[[-23 -38   6  23   7  11 -22  -1  26 -17  11 -13  25]
 [ 13 -30  16 -24  -8  -7 -21  -8   6  29 -24  23  42]
 [ 22  25  16 -13  57 -19   3   9 -14 -54 -19  37  -9]
 [-28 -45 -30 -19 -19   7  -5   6  52  45  31 -12 -24]
 [-19  -8 -25 -16 -28 -40  13 -28   0 -25  -9 -52  13]
 [ 31  34  21 -15  25  14 -17  12  -8  16  24  -8 -30]
 [ 21 -12  21  67  -8 -20  -8  -5  33 -44 -53 -26  11]] -> -26

[[ -2 -63  21   1  13 -19 -41  30  33  26  21  46  29 -50 -17   6]
 [-51 -45 -39  -6 -26  18  12  -4  39  30  38  28 -55   5  -4  19]
 [-49 -13 -53  -6 -28  26  35  -9  35   9  39   6 -60  25  -5  16]
 [ 34  -7  30  -2  44 -23 -23  42  14 -20  15  12  73 -36 -31  -7]
 [-42 -67 -19  -4 -18   5 -13   5  41  41  33  43 -36 -19  -5  18]
 [ 19 -38  31   1  30 -25 -37  39  24   5  17  32  57 -50 -25  -1]
 [ 38  23  21  -9  52 -15  -2  38   6 -42  15 -11  71 -13 -34  -9]
 [-24 -74   3  -1  -5  -9 -32  18  39  40  27  50  -5 -39 -10  12]] -> -10

[[ 24  -6  18  -9 -32  47  -5 -22  -9  41  43 -54  -5 -12]
 [  0   0  -1   0   0  -1   0   1   0  -1  -1   1   1   0]
 [ -3  -2  -6  -8  -4   7  -9   5  -8  32   8 -34   9 -12]
 [ 55 -13 -16 -20 -61  53 -11  -2 -22  41  50 -92  33 -21]
 [-32   0 -16   7  35  -6   2 -24   7 -27  -5  50   5   8]] -> 5

[[84 73 52 28 13  3 -3 -1 -1 -2  3  8 10 30 53 74]
 [ 2 -1  0  5 -1  0  4 15 26 57 76 82 72 49 28 10]
 [ 1 -1  4 11 24 54 78 81 77 58 34 15  7  4  2 -1]
 [ 6 15 36 63 84 83 66 45 24 11  3 -2  0  1  0 -1]
 [ 0  3 13 30 55 81 86 73 50 26 12  5 -2  3  2  3]
 [-2  1  4 14 29 51 76 84 73 53 30 14  6  4  1  2]] -> 1

[[  3   3   3   3  71   3   3 -70   3 -66   3 -66  71   3]
 [ -5  -5  -5  -5  70  -5  -5 -70  -5 -67  -5 -67  70  -5]
 [ -3  -3  -3  -3 -70  -3  -3  70  -4  65  -3  65 -70  -3]
 [ -1  -1  -1  -1  71  -1  -1 -71  -1 -68  -1 -68  72  -1]
 [  1   1   1   1 -70   1   1  70   1  67   1  66 -70   1]
 [  0   0   0  -1 -70   0   0  71  -1  67   0  67 -70   0]
 [ -1  -1  -1  -2 -70  -1  -1  70  -2  66  -1  66 -70  -1]
 [ -2  -2  -2  -2  71  -2  -2 -71  -2 -68  -2 -67  72  -2]
 [  4   4   4   4 -70   4   4  70   4  67   4  67 -71   4]
 [  1   1   1   1  71   1   1 -71   2 -67   1 -67  71   1]
 [  1   1   1   1 -70   1   1  70   0  67   1  66 -70   1]] -> -70
---
((70, 84, 49, 57, 56), (68, 78, 47, 60, 49), (39, 53, 15, 92, 20)) >> 92, 15
((539, -422, 43, 226, 330), (736, -823, 446, 571, 629)) >> 736, -823
(-18, 49, 23, -7, -50) >> 49, -50
(627, 6, 505, 522, 800, 351, 457) >> 800, 6
(545, 606, 812, 616, 24, 15, 565) >> 812, 15
(408, 512, 383, 122, 695, 106, 908) >> 908, 106
(621, -966, -553, -145, 345, 31, -160) >> 621, -966
(564, 227, 761, 848) >> 848, 227
(7783, 2337, 9091, 3689, 3115, 2844) >> 9091, 2337
---
[[ 49 -13  49  11 -54  36   4]
 [-58  15 -57 -12  67 -42  -1]
 [ 18  52 -29  71  20 -43  62]] => -43

[[-84  21 -56 -35  81]
 [ 16 -70  60 -70 -50]
 [-68 -24 -42 -59  53]] => -59

[[-31 -59  56  69 -70  48]
 [-53  -7  29  82 -64  68]
 [-45  62 -67 -20  39 -25]] => 39

[[-63 -21 -15 -43  16 -39]
 [-12  61  27  72   3  52]
 [-74  61  23  58  17  36]] => 17

[[ 20 -65   9   8   9]
 [-80 -48  33 -17 -40]
 [-23  71 -12 -15  -9]] => -15

[[-18 -88 -42 -66 -14]
 [-19  10 -54 -44 -14]
 [-17 -83 -41 -64 -14]] => -64
---
-75   20  -27  -41
 -7   17  -20  -72
-35   17  -20  -64
-> -35

  0   29   13   47  -73
-22  -58  -27   29   25
  3  -12   -5  -66   77
-> 3

 47  -50  -73  -11   80
 58  -66  -72  -10   44
-62   30  -67   33   82
-> -62

  7   12  -11  -44   12
 25   53    6  -31   75
 64   57   28  -35   37
-> 64

 64  -19    4  -22  -21  -85   11
 47    0  -52   15  -20  -77    4
 59  -15  -12  -12  -22  -88   10
-> 59

 47  -54  -55  -62   39   54  -62
 79  -75  -77  -77   65   66  -76
-67   65   66   63  -60  -57   68
-> -67

-55   59   63   74  -38  -48   71
-86   83   87   87  -73  -73   90
-69   64   69   80  -48  -55   78
-> -69
---
[ 66  -8  -4  15 -10 -23] >> -23
[78 55 63 62 54 64 91] >> 91
[-18  79   3  42   4 -35] >> -35
[ 72 -21 -51  11 -20  90] >> 90
[-80   5  -2  27 -29  58] >> 58
[ 14 -43 -72 -11] >> -11
[  3  44 -55  82] >> 82
[-68   5 -64  70] >> 70
---
[[ 0.10 -0.08  0.07 -0.04]
 [ 0.18 -0.13 -0.02  0.01]] >> 0.07

[ -0.6  17.5  -9.5  15.3 -11.6  -4.6  17.9] >> -9.5

[-0.003  0.129 -0.101 -0.179 -0.082  0.106] >> -0.101

[ 1.70 -0.60 -1.63 -1.04  0.15] >> -1.63

[ 0.09  0.12  0.10 -0.19  0.14  0.03] >> 0.10

[  0.2 -19.4  -5.5  19.2 -11.0 -12.8] >> -5.5
---
[14, -78, 11, -5, 24] Answer: 11
[4, 62, -33, -23, -31, 73] Answer: -33
[-31, 0, -72, -87, 3] Answer: -72
[12, 0, 93, 71] Answer: 93
[-40, -59, 66, 55] Answer: 66
[49, -60, -49, -9, -24, 71] Answer: -49
[-15, 9, -44, -71, -77, -28] Answer: -44
[25, -69, -66, -21] Answer: -66
---
[[38, -28, 19, -13], [39, -24, 28, -9], [-26, 19, -24, -19]] | -24
[[22, 77, 124, 200, 104], [47, 44, 172, 204, 138]] | 124
[[672, 242, 671, 79], [673, 121, 527, 801], [460, 686, 216, 45]] | 121
[[210, -6, -20, -314, -527, -443], [797, -627, -96, 67, -369, -504]] | -314
[[36, 23, 23, -23, -27, -10], [-11, 3, 0, -6, -8, -1], [-7, -4, 7, -2, -25, -30]] | -6
[[56, 22, 31, 94, 47], [58, 31, 39, 81, 52]] | 31
[[3992, 5331, 9695, 2836], [9908, 7562, 4296, 4123], [5757, 8044, 4079, 9329]] | 7562
[[128, 128, 56, 195, 139], [62, 71, 103, 125, 61]] | 56
---
[[1 3 6 1 6 4 6]
 [4 5 7 5 5 3 2]]
3

[[2 7 5 2 4]
 [6 3 5 6 5]
 [2 7 4 3 4]]
6

[[ 819  433  749  414  271  -50]
 [ 819  433  801 -791  864   56]]
864

[[175 195 174 183  97 121 217]
 [127  46  56 153 159 191  56]
 [127 218 207  94  82  38 207]]
191

[[7886 6662 4916 7271]
 [3272 9520 5243 1854]
 [9831 8460 7349 7855]]
5243

[[765 298 665 835  67]
 [ 77 718 575 222 736]
 [724 292 144 456 424]]
222

[[6 7 6 7 2 1 1]
 [5 7 6 7 1 1 1]]
1
---
 15    5   -1  -16   -4    8   -7    1   27
-17   -5    3   20    6   -8   14    0  -29
  5    1    0   -6   -1    3   -2    1    9
  4    2    0   -2   -1    2    0    1    6
 -1    0    1    2    1    0    0    1   -1
 12    4   -1  -12   -3    7   -7    1   21
  7    3   -1   -9   -3    5   -4    1   14
 -1    0    1    3    1    0    2    0   -2
 -3   -1    1    6    2   -2    4    1   -6
  8    2   -1   -8   -3    4   -6    1   14
  3    2    0   -3   -1    2   -1    0    7
gives -1

-193  -189  -808  -725  -293   108   -55  -275   -87   -30  -139  -418   251   450
-100  -216  -766  -698  -404  -115   -44  -209   -57  -123   -82  -329   223   427
-151  -215  -763  -714  -331   -25    -4  -213   -74   -50  -149  -487   267   498
-320   -92   451  -110  -197  -317  -163   -29    -8  -398  -235   355  -178   -86
 -65  -190  -758  -824  -426    40     9  -164   -69  -108   -88  -242   212   459
 -68  -256  -820  -791  -374   -55   -43  -152   -42  -128  -101  -281   234   502
-336  -103   426  -148  -252  -254  -164   -46    19  -340  -232   373  -186   -64
-104  -216  -765  -579  -379    -1    14  -205   -85   -38  -137  -408   283   494
-168  -100   321   -47  -277  -383  -248   -10     7  -446  -250   486  -202    73
gives -808

345  504  638  388  696  527  382  744  500  362  555  464  389  541  700
409  731  735  572  705  533  502  450  795  503  345  655  545  569  374
377  724  496  497  518  467  460  604  881  428  599  577  445  508  630
610  484  334  454  351  630  502  651  409  522  710  422  498  575  702
413  606  597  358  678  564  359  734  590  391  556  368  380  557  674
554  655  646  258  725  749  311  562  532  438  327  228  428  722  411
gives 638

7  5  2  3  8  4  3  6  5  5  5  8  3  4  7  5
5  5  7  5  4  5  6  6  5  5  5  5  5  4  4  5
7  5  2  3  8  4  3  6  5  5  5  7  4  4  7  5
7  5  4  3  8  4  3  6  5  5  5  7  4  4  7  5
7  5  2  3  8  4  3  6  3  6  5  2  4  4  6  7
gives 2

461  304  245  328  550  304  614
281  378  234  291  486  378  325
521  451  215  482  147  451  127
546  423  435  245  470  423  727
544  425  223  542  130  425  146
482  292  256  459  203  292  268
300  287  449  274  492  287  349
316  425  398  286  451  425  673
528  288  426  474  220  288  399
317  317  424  256  509  317  755
334  310  225  461  195  310  160
gives 245
---
[ 21  66  33   0  -6  16 -25] >> -6
[ 66  88  25  13 -10 -30] >> 13
[54  7 77 23 36] >> 77
[ 34 -74   0  24] >> -74
[-39 -20   3 -20  73] >> 3
[-66 -17  26  18 -43 -48] >> 18
[-91 -47 -55  14] >> -47
